Below are the code and all the weights of a small trained network. Each question names an input and a class and asks about switching units off, where a switched-off unit gives its printed mean instead of its output.

import numpy as np


def w(rows, s, z=0):
    codes = np.array(rows[::2]) - 128.0
    scale = np.full(codes.shape[1], s)
    scale[-1] = z or s
    return codes * scale


def f(y):
    return np.maximum(y, 0)


def log_softmax(a):
    a = a - a.max(-1, keepdims=True)
    return a - np.log(np.exp(a).sum(-1, keepdims=True))


def net(x, mask):
    res = np.array(x, float).reshape(1, 3) / 4 @ E
    y = f(res @ A[0][:, :-1].T + A[0][:, -1])
    res = res + np.where(mask, y, B[0][:, -1]) @ B[0][:, :-1]
    return log_softmax(res[-1] @ U[:, :-1].T + U[:, -1])


A, B = {}, {}
E = w([
[104,127,96,175,154,6,49,55,40],'x0',
[183,102,73,136,204,106,160,120,152],'x1',
[170,61,193,33,184,119,108,114,101],'x2',
],0.013)
A[0] = w([
[153,175,98,135,95,87,142,134,101,116],'n1',
[114,78,83,64,125,124,76,89,99,69],'n2',
[181,82,137,51,108,135,130,163,142,181],'n3',
[131,170,92,184,120,126,121,102,138,198],'n4',
[158,104,143,70,144,131,114,112,68,101],'n5',
[122,204,88,190,118,123,138,94,128,179],'n6',
[176,143,69,142,129,143,159,140,158,255],'n7',
[130,92,202,42,174,110,113,101,130,128],'n8',
[131,90,185,79,131,142,156,113,169,167],'n9',
[116,135,130,163,120,20,100,7,77,128],'n10',
[105,167,97,134,112,166,151,160,181,249],'n11',
],0.014,0.0056)
B[0] = w([
[125,138,132,123,119,117,108,79,120,161],'n1',
[106,116,187,151,174,115,114,143,122,170],'n2',
[154,126,110,112,130,183,169,153,99,203],'n3',
[147,161,117,176,97,92,92,86,140,191],'n4',
[146,119,165,134,189,123,139,219,125,183],'n5',
[144,162,70,126,89,90,112,55,119,206],'n6',
[116,141,92,152,90,136,119,154,135,191],'n7',
[101,79,193,124,174,169,151,164,60,217],'n8',
[152,120,93,62,99,166,155,132,67,197],'n9',
[131,155,199,177,153,74,6,113,67,255],'n10',
[97,170,95,95,67,112,108,206,205,213],'n11',
],0.014,0.02)
U = w([
[93,184,36,144,39,138,153,171,244,238],'0',
[194,108,87,76,123,238,229,141,41,152],'1',
[141,191,79,185,102,70,115,2,100,142],'2',
[108,107,176,173,252,103,124,160,82,3],'3',
],0.0086,0.002)

Each question gives the input, the list of numbers given to net, and the class t.
The units are the neurons (one row each of A and B). Each row of codes is followed by its name. A weight is (code - 128) times the scale printed after its matrix; where a second scale follows, it is the last column's (A, B and U).
mask holds one flag per neuron, in row order. A switched-off neuron (its flag False) gives its mean, the last column of its row in B, instead of its output. The means were averaged over made-up inputs and are rounded, as every weight is.
A unit's drop is (log p(t) with every unit on - log p(t) with that unit switched off) / (log p(t) with every unit on - log p(t) with every unit switched off).
k most important neurons: the k neurons with the biggest drops, biggest first
drop of u: that unit's drop, to one decimal
input [-8,4,-2], class 0: most important neuron	(n11)
input [-2,7,0], class 0: 2 most important neurons	(n8, n7)
input [7,-2,1], class 3: 2 most important neurons	(n2, n10)
input [-6,2,0], class 0: 2 most important neurons	(n11, n8)
input [0,-3,-7], class 0: 2 most important neurons	(n10, n11)
input [8,3,1], class 3: 2 most important neurons	(n2, n10)
input [0,-6,3], class 1: drop of n10	1.2
input [-3,0,-4], class 0: drop of n6	0.0
input [0,6,-2], class 0: drop of n10	0.8
input [0,0,-4], class 0: 2 most important neurons	(n10, n11)
